Here is a tiny trained network, its code and every weight. The questions are about switching its units off for an input and a class, where a switched-off unit gives its printed mean instead of its output.

import numpy as np


def w(rows, s, z=0):
    codes = np.array(rows[::2]) - 128.0
    scale = np.full(codes.shape[1], s)
    scale[-1] = z or s
    return codes * scale


def f(y):
    return y / 2 * (1 + np.tanh(0.7978845608 * (y + 0.044715 * y**3)))


def log_softmax(a):
    a = a - a.max(-1, keepdims=True)
    return a - np.log(np.exp(a).sum(-1, keepdims=True))


def net(x, mask):
    res = np.array(x, float).reshape(1, 3) / 4 @ E
    y = f(res @ A[0][:, :-1].T + A[0][:, -1])
    res = res + np.where(mask, y, B[0][:, -1]) @ B[0][:, :-1]
    return log_softmax(res[-1] @ U[:, :-1].T + U[:, -1])


A, B = {}, {}
E = w([
[48,235,104,6],'x0',
[180,230,1,217],'x1',
[140,225,247,160],'x2',
],0.0057)
A[0] = w([
[125,68,204,46,120],'N0',
[151,199,12,176,132],'N1',
[132,52,129,34,123],'N2',
[122,208,56,189,158],'N3',
[162,222,255,168,130],'N4',
[146,38,129,221,106],'N5',
[97,234,100,7,112],'N6',
[130,55,37,86,115],'N7',
[90,50,227,76,139],'N8',
[120,201,108,5,135],'N9',
[214,54,197,251,124],'N10',
[64,183,88,64,91],'N11',
[147,159,80,211,105],'N12',
[116,119,128,149,92],'N13',
[103,142,130,77,145],'N14',
[63,47,184,89,101],'N15',
[122,115,121,127,255],'N16',
[129,31,8,71,133],'N17',
[147,209,234,169,127],'N18',
[98,119,161,140,111],'N19',
],0.009,0.0088)
B[0] = w([
[169,137,106,146,199],'N0',
[178,112,98,145,218],'N1',
[136,110,101,150,178],'N2',
[167,91,109,125,215],'N3',
[93,113,57,167,209],'N4',
[114,124,167,160,177],'N5',
[121,106,178,173,213],'N6',
[100,150,107,154,169],'N7',
[180,107,104,144,226],'N8',
[114,98,169,149,205],'N9',
[108,97,186,158,221],'N10',
[128,154,161,166,165],'N11',
[158,141,131,150,165],'N12',
[134,152,132,142,113],'N13',
[123,93,132,132,160],'N14',
[166,156,115,156,185],'N15',
[110,3,117,75,254],'N16',
[82,138,80,176,202],'N17',
[96,129,79,149,192],'N18',
[133,140,123,132,128],'N19',
],0.04,0.0077)
U = w([
[254,123,108,179,123],'0',
[80,111,245,215,152],'1',
[14,152,45,190,127],'2',
[109,74,132,63,253],'3',
[134,134,200,64,92],'4',
[128,189,147,100,94],'5',
[144,177,186,158,89],'6',
[112,193,125,98,96],'7',
],0.0093,0.0059)

Each question gives the input, the list of numbers given to net, and the class t.
The units are the neurons (one row each of A and B). Each row of codes is followed by its name. A weight is (code - 128) times the scale printed after its matrix; where a second scale follows, it is the last column's (A, B and U).
mask holds one flag per neuron, in row order. A switched-off neuron (its flag False) gives its mean, the last column of its row in B, instead of its output. The means were averaged over made-up inputs and are rounded, as every weight is.
A unit's drop is (log p(t) with every unit on - log p(t) with that unit switched off) / (log p(t) with every unit on - log p(t) with every unit switched off).
The circuit of an input: a set's keep is (log p(t) with only the set's units on - log p(t) with every unit switched off) / (log p(t) with every unit on - log p(t) with every unit switched off). Starting from the 12 units with the biggest drops (on a tie, the unit counted first), units are removed one at a time, each time the one whose removal leaves the highest keep (on an exact tie, the one counted first), for as long as the keep stays at least 0.8.
units of the circuit, in order: the units of the circuit, biggest drop first
k most important neurons: the k neurons with the biggest drops, biggest first
drop when u is switched off: that unit's drop, to one decimal
input [-5,3,8], class 2: units of the circuit, in order : [N4]
input [3,-8,8], class 0: 2 most important neurons : [N8; N0]
input [-5,2,5], class 1: 2 most important neurons : [N10; N17]
input [-4,2,-2], class 1: 2 most important neurons : [N10; N5]
input [5,-6,6], class 0: 3 most important neurons : [N8; N0; N17]
input [5,1,7], class 2: 2 most important neurons : [N4; N18]
input [-5,-7,-8], class 2: 4 most important neurons : [N17; N7; N1; N3]
input [-5,1,-5], class 1: 2 most important neurons : [N4; N10]
input [-8,-8,7], class 0: 4 most important neurons : [N8; N0; N15; N6]
input [-2,2,-4], class 2: 3 most important neurons : [N17; N7; N8]
input [8,-8,-5], class 0: 3 most important neurons : [N8; N0; N15]
input [-6,-5,-5], class 1: 3 most important neurons : [N10; N5; N1]
input [-1,-4,5], class 2: drop when N1 is switched off : 0.2
input [5,2,0], class 1: units of the circuit, in order : [N6]
input [0,3,1], class 3: drop when N8 is switched off : 0.3
input [0,-8,7], class 0: drop when N0 is switched off : 0.4
